Below is a small trained network, with its code and all its weights. Each question gives an input and a target symbol and asks what happens when units are switched off, that is, made to give their printed mean instead of their output.

import numpy as np


def w(rows, s, z=0):
    codes = np.array(rows[::2]) - 128.0
    scale = np.full(codes.shape[1], s)
    scale[-1] = z or s
    return codes * scale


def f(y):
    return y / 2 * (1 + np.tanh(0.7978845608 * (y + 0.044715 * y**3)))


def softmax(a):
    e = np.exp(a - a.max(-1, keepdims=True))
    return e / e.sum(-1, keepdims=True)


def log_softmax(a):
    a = a - a.max(-1, keepdims=True)
    return a - np.log(np.exp(a).sum(-1, keepdims=True))


def net(x, mask):
    ids = ['ΓΛΨαβεζημξ'.index(c) for c in x.split()]
    T = len(ids)
    res = E[ids] + P[:T]
    u = 0
    for l in range(2):
        q, k, v = (res @ M[l].T for M in (Q, K, V))
        z = softmax(np.where(np.tri(T) > 0, q @ k.T / 3**0.5, -1e9)) @ v
        res = res + np.where(mask[u], z, O[l][:, -1]) @ O[l][:, :-1]
        u += 1
        y = f(res @ A[l][:, :-1].T + A[l][:, -1])
        res = res + np.where(mask[u : u + 16], y, B[l][:, -1]) @ B[l][:, :-1]
        u += 16
    return log_softmax(res[-1] @ U[:, :-1].T + U[:, -1])


Q, K, V, O, A, B = {}, {}, {}, {}, {}, {}
E = w([
[77,98,131],'Γ',
[93,153,113],'Λ',
[75,55,93],'Ψ',
[111,110,135],'α',
[97,83,86],'β',
[200,168,150],'ε',
[112,150,161],'ζ',
[107,195,161],'η',
[190,19,154],'μ',
[252,77,166],'ξ',
],0.021)
P = w([
[191,68,5],'0',
[178,92,56],'1',
[174,107,96],'2',
[150,112,132],'3',
[133,118,166],'4',
[120,128,203],'5',
[104,134,222],'6',
[90,140,250],'7',
],0.011)
Q[0] = w([
[139,6,210],'0.h0',
[69,136,88],'0.h0',
[147,167,115],'0.h0',
],0.011)
K[0] = w([
[142,127,253],'0.h0',
[43,97,99],'0.h0',
[120,201,50],'0.h0',
],0.011)
V[0] = w([
[192,146,109],'0.h0',
[98,83,132],'0.h0',
[127,106,255],'0.h0',
],0.0073)
O[0] = w([
[203,255,144,254],'0.h0',
[73,119,133,254],'0.h0',
[243,67,26,204],'0.h0',
],0.0042,0.0016)
A[0] = w([
[103,133,146,101],'0.n0',
[139,183,173,87],'0.n1',
[154,80,195,2],'0.n2',
[134,68,154,159],'0.n3',
[121,128,149,164],'0.n4',
[146,156,78,182],'0.n5',
[195,135,155,155],'0.n6',
[94,201,132,121],'0.n7',
[76,87,135,108],'0.n8',
[135,105,194,133],'0.n9',
[93,142,125,93],'0.n10',
[125,114,142,116],'0.n11',
[8,133,139,105],'0.n12',
[91,180,165,90],'0.n13',
[75,156,78,83],'0.n14',
[106,174,120,106],'0.n15',
],0.017,0.0072)
B[0] = w([
[237,162,116,126],'0.n0',
[28,122,156,164],'0.n1',
[201,134,20,173],'0.n2',
[50,193,53,254],'0.n3',
[92,197,158,149],'0.n4',
[119,54,195,144],'0.n5',
[181,129,220,238],'0.n6',
[23,79,6,139],'0.n7',
[84,177,156,213],'0.n8',
[226,255,86,189],'0.n9',
[196,105,157,127],'0.n10',
[96,165,97,139],'0.n11',
[109,117,194,225],'0.n12',
[140,115,35,138],'0.n13',
[154,44,220,141],'0.n14',
[161,112,27,123],'0.n15',
],0.0068,0.0091)
Q[1] = w([
[97,108,2],'1.h0',
[97,170,157],'1.h0',
[161,153,184],'1.h0',
],0.019)
K[1] = w([
[154,156,75],'1.h0',
[96,253,154],'1.h0',
[106,84,149],'1.h0',
],0.017)
V[1] = w([
[60,191,2],'1.h0',
[34,112,168],'1.h0',
[249,189,6],'1.h0',
],0.0084)
O[1] = w([
[138,5,132,44],'1.h0',
[97,106,178,180],'1.h0',
[147,133,60,3],'1.h0',
],0.012,0.0019)
A[1] = w([
[31,29,51,176],'1.n0',
[55,63,126,133],'1.n1',
[200,116,93,154],'1.n2',
[233,163,209,4],'1.n3',
[134,112,165,19],'1.n4',
[145,39,166,191],'1.n5',
[156,112,123,204],'1.n6',
[120,61,81,168],'1.n7',
[152,159,165,192],'1.n8',
[204,81,201,2],'1.n9',
[205,185,95,65],'1.n10',
[169,65,183,215],'1.n11',
[166,177,202,228],'1.n12',
[6,152,91,148],'1.n13',
[109,180,205,144],'1.n14',
[139,166,196,193],'1.n15',
],0.012,0.0083)
B[1] = w([
[178,159,90,210],'1.n0',
[200,107,161,197],'1.n1',
[88,184,134,199],'1.n2',
[184,195,107,200],'1.n3',
[140,170,181,153],'1.n4',
[130,85,122,209],'1.n5',
[67,122,112,154],'1.n6',
[100,134,65,174],'1.n7',
[78,92,42,185],'1.n8',
[172,255,114,180],'1.n9',
[135,102,186,217],'1.n10',
[110,107,79,214],'1.n11',
[98,76,120,243],'1.n12',
[185,148,201,216],'1.n13',
[94,134,166,253],'1.n14',
[68,100,137,236],'1.n15',
],0.0091,0.022)
U = w([
[37,101,93,98],'Γ',
[32,80,71,182],'Λ',
[99,99,161,70],'Ψ',
[109,138,134,82],'α',
[7,58,96,165],'β',
[2,179,123,160],'ε',
[144,149,139,141],'ζ',
[105,65,77,186],'η',
[62,134,43,206],'μ',
[119,217,128,2],'ξ',
],0.0088,0.0079)

Each question gives the input, a string of symbols that net reads in full, and the target symbol t.
The units are the heads (3 rows each of Q, K, V and O) and the neurons (one row each of A and B). Each row of codes is followed by its name. A weight is (code - 128) times the scale printed after its matrix; where a second scale follows, it is the last column's (O, A, B and U).
mask holds one flag per unit, layer by layer, with each layer's heads first. A switched-off unit (its flag False) gives its mean, the last column of its rows in O or B, instead of its output. The means were averaged over made-up inputs and are rounded, as every weight is.
A unit's drop is (log p(t) with every unit on - log p(t) with that unit switched off) / (log p(t) with every unit on - log p(t) with every unit switched off).
The circuit of an input: a set's keep is (log p(t) with only the set's units on - log p(t) with every unit switched off) / (log p(t) with every unit on - log p(t) with every unit switched off). Starting from the 12 units with the biggest drops (on a tie, the unit counted first), units are removed one at a time, each time the one whose removal leaves the highest keep (on an exact tie, the one counted first), for as long as the keep stays at least 0.8.
circuit, biggest first: the units of the circuit, biggest drop first
top k neurons: the k neurons with the biggest drops, biggest first
k most important neurons of layer l: the k neurons of layer l with the biggest drops, biggest first
input ζ μ Ψ Ψ Λ Ψ, target Ψ: top 2 neurons => (0.n6, 1.n1)
input ε ε β, target ε: 3 most important neurons of layer 0 => (0.n2, 0.n5, 0.n9)
input Ψ μ ε Ψ Ψ β, target β: top 3 neurons => (0.n8, 0.n3, 0.n5)
input ε Ψ η Γ, target β: top neuron => (0.n7)
input μ ε Ψ Ψ, target ε: 2 most important neurons of layer 0 => (0.n12, 0.n8)
input Λ β Γ Ψ Γ Γ, target β: circuit, biggest first => (1.h0, 0.n6)
input η Ψ Λ, target η: top 2 neurons => (0.n6, 0.n7)
input μ ε μ ζ ξ ε Ψ, target ξ: 3 most important neurons of layer 0 => (0.n6, 0.n3, 0.n9)
input Ψ Ψ Ψ Ψ ξ Λ, target ξ: top 2 neurons => (0.n6, 0.n7)
input μ ζ ε Ψ Ψ μ η, target μ: 4 most important neurons of layer 0 => (0.n13, 0.n3, 0.n7, 0.n15)
input μ α β, target μ: top 3 neurons => (0.n6, 0.n3, 0.n12)
input ε ε Γ β, target ε: top 3 neurons => (0.n6, 0.n2, 0.n5)
input ξ Γ ζ μ η Ψ Λ, target η: top 4 neurons => (0.n6, 0.n7, 0.n12, 0.n13)
input Ψ Ψ α Ψ μ Ψ η, target μ: top 4 neurons => (0.n13, 0.n15, 0.n3, 0.n7)
input μ Γ Ψ ε Λ μ ξ Λ, target ξ: top 3 neurons => (0.n13, 0.n7, 0.n6)
input β Λ μ μ Λ, target μ: 2 most important neurons of layer 0 => (0.n7, 0.n13)
input ζ ξ μ μ, target ξ: circuit, biggest first => (1.h0)
input ε μ μ Ψ Ψ, target μ: 4 most important neurons of layer 0 => (0.n6, 0.n3, 0.n9, 0.n5)
input ξ α Ψ ε Ψ Ψ Ψ η, target η: top 2 neurons => (0.n7, 0.n13)
input ζ Ψ ε μ ε η Ψ β, target η: 4 most important neurons of layer 0 => (0.n6, 0.n5, 0.n9, 0.n14)
input μ Ψ ζ μ Ψ Ψ, target μ: 4 most important neurons of layer 0 => (0.n6, 0.n9, 0.n3, 0.n5)
input ε Ψ Ψ, target ε: top neuron => (0.n6)
input Ψ Ψ ξ ξ ξ η β, target ξ: 4 most important neurons of layer 0 => (0.n6, 0.n12, 0.n3, 0.n1)
